Below is a small trained network, with its code and all its weights. Each question gives an input and a class and asks what happens when units are switched off, that is, made to give their printed mean instead of their output.

import numpy as np


def w(rows, s, z=0):
    codes = np.array(rows[::2]) - 128.0
    scale = np.full(codes.shape[1], s)
    scale[-1] = z or s
    return codes * scale


def norm(h):
    return h / np.sqrt((h * h).mean(-1, keepdims=True) + 1e-5)


def f(y):
    return np.maximum(y, 0)


def log_softmax(a):
    a = a - a.max(-1, keepdims=True)
    return a - np.log(np.exp(a).sum(-1, keepdims=True))


def net(x, mask):
    res = np.array(x, float).reshape(1, 5) / 4 @ E
    u = 0
    for l in range(2):
        y = f(norm(res) @ A[l][:, :-1].T + A[l][:, -1])
        res = res + np.where(mask[u : u + 7], y, B[l][:, -1]) @ B[l][:, :-1]
        u += 7
    return log_softmax(norm(res)[-1] @ U[:, :-1].T + U[:, -1])


A, B = {}, {}
E = w([
[230,136,49,211,105,196,221,136,197,254,235],'x0',
[167,231,67,114,69,182,181,111,103,238,162],'x1',
[42,109,113,75,201,132,78,72,124,170,180],'x2',
[201,188,79,144,118,111,66,39,169,137,55],'x3',
[198,153,189,135,196,237,172,89,239,191,171],'x4',
],0.004)
A[0] = w([
[188,115,147,58,152,212,134,53,137,254,155,127],'L0N0',
[169,64,223,135,158,139,156,96,138,137,100,102],'L0N1',
[61,117,97,105,231,168,54,70,82,185,212,2],'L0N2',
[142,24,189,209,178,193,189,85,233,54,45,60],'L0N3',
[170,205,120,136,84,130,83,74,117,124,58,27],'L0N4',
[113,146,224,69,149,94,89,94,76,63,72,27],'L0N5',
[107,49,185,78,207,130,172,136,133,98,183,129],'L0N6',
],0.0046,0.0051)
B[0] = w([
[3,186,137,121,152,170,139,106,204,108,114,250],'L0N0',
[196,152,136,177,130,168,68,148,168,75,161,187],'L0N1',
[96,138,39,64,207,168,54,189,53,116,156,172],'L0N2',
[205,101,239,152,131,94,98,222,177,77,170,232],'L0N3',
[231,190,62,95,100,102,90,159,136,159,29,168],'L0N4',
[21,75,153,119,200,79,130,70,114,145,83,222],'L0N5',
[226,194,106,169,91,124,71,148,98,132,96,252],'L0N6',
],0.0064,0.0037)
A[1] = w([
[149,136,67,101,129,125,68,80,181,83,94,116],'L1N0',
[119,115,108,146,110,164,236,2,219,195,164,3],'L1N1',
[125,65,129,131,138,81,185,181,82,137,67,101],'L1N2',
[145,116,104,68,166,187,107,159,169,161,162,101],'L1N3',
[140,78,97,153,46,121,210,197,25,113,171,62],'L1N4',
[165,98,116,76,98,87,93,81,96,114,16,126],'L1N5',
[98,61,166,117,163,100,131,43,86,75,165,175],'L1N6',
],0.0062,0.004)
B[1] = w([
[156,183,125,114,98,120,182,186,60,163,151,199],'L1N0',
[136,68,132,203,11,206,238,51,207,230,148,196],'L1N1',
[62,106,90,175,95,188,162,100,147,152,180,201],'L1N2',
[144,186,56,97,151,156,116,42,89,160,202,187],'L1N3',
[69,44,86,169,66,147,215,253,54,47,101,222],'L1N4',
[184,169,110,103,120,60,145,37,103,153,64,255],'L1N5',
[101,30,193,95,119,141,160,147,165,140,144,208],'L1N6',
],0.0067,0.0048)
U = w([
[40,190,26,57,226,212,31,133,53,162,225,200],'0',
[2,44,197,37,179,17,66,72,34,66,31,148],'1',
[50,42,51,207,11,152,217,247,21,63,123,209],'2',
[238,243,37,105,58,27,105,69,56,150,12,198],'3',
[126,168,31,222,42,242,214,59,214,237,215,155],'4',
[188,204,208,141,186,212,91,118,226,88,174,70],'5',
[238,40,228,222,160,75,47,254,173,19,198,172],'6',
[70,141,61,88,105,80,161,145,73,177,154,4],'7',
],0.0086,0.0038)

Each question gives the input, the list of numbers given to net, and the class t.
The units are the neurons (one row each of A and B). Each row of codes is followed by its name. A weight is (code - 128) times the scale printed after its matrix; where a second scale follows, it is the last column's (A, B and U).
mask holds one flag per neuron, layer by layer. A switched-off neuron (its flag False) gives its mean, the last column of its row in B, instead of its output. The means were averaged over made-up inputs and are rounded, as every weight is.
A unit's drop is (log p(t) with every unit on - log p(t) with that unit switched off) / (log p(t) with every unit on - log p(t) with every unit switched off).
The circuit of an input: a set's keep is (log p(t) with only the set's units on - log p(t) with every unit switched off) / (log p(t) with every unit on - log p(t) with every unit switched off). Starting from the 12 units with the biggest drops (on a tie, the unit counted first), units are removed one at a time, each time the one whose removal leaves the highest keep (on an exact tie, the one counted first), for as long as the keep stays at least 0.8.
units of the circuit, in order: the units of the circuit, biggest drop first
unit that matters most: the unit with the biggest drop
k most important neurons: the k neurons with the biggest drops, biggest first
top k neurons in layer l: the k neurons of layer l with the biggest drops, biggest first
drop when u is switched off: that unit's drop, to one decimal
input [-4,4,1,-4,-1], class 1: units of the circuit, in order => L0N5; L1N4
input [-1,-4,4,-5,0], class 6: unit that matters most => L0N6
input [3,-3,-2,-3,6], class 5: 2 most important neurons => L0N0; L1N4
input [-4,2,-3,0,1], class 1: 2 most important neurons => L0N5; L0N6
input [3,-1,-8,4,2], class 6: units of the circuit, in order => L0N3; L1N1
input [2,-3,2,0,3], class 5: units of the circuit, in order => L0N0; L0N3
input [-4,-6,-1,6,4], class 6: 2 most important neurons => L0N3; L0N1
input [3,-6,8,-7,6], class 0: 2 most important neurons => L0N2; L1N3
input [0,-1,-8,6,7], class 5: units of the circuit, in order => L1N4; L0N3
input [-3,4,3,-1,-1], class 0: 3 most important neurons => L0N2; L1N4; L1N5
input [2,0,-8,-2,6], class 5: top 2 neurons in layer 0 => L0N3; L0N0
input [-6,2,-6,0,0], class 1: 3 most important neurons => L0N5; L0N6; L1N6
input [5,-2,8,-8,5], class 0: 2 most important neurons => L0N2; L0N6
input [8,-8,7,-6,7], class 5: 2 most important neurons => L0N3; L0N6
input [3,0,6,-4,5], class 0: drop when L0N6 is switched off => 0.1
input [6,0,6,-6,1], class 0: drop when L1N3 is switched off => 0.2
input [1,-1,-6,2,1], class 6: drop when L0N3 is switched off => 0.5
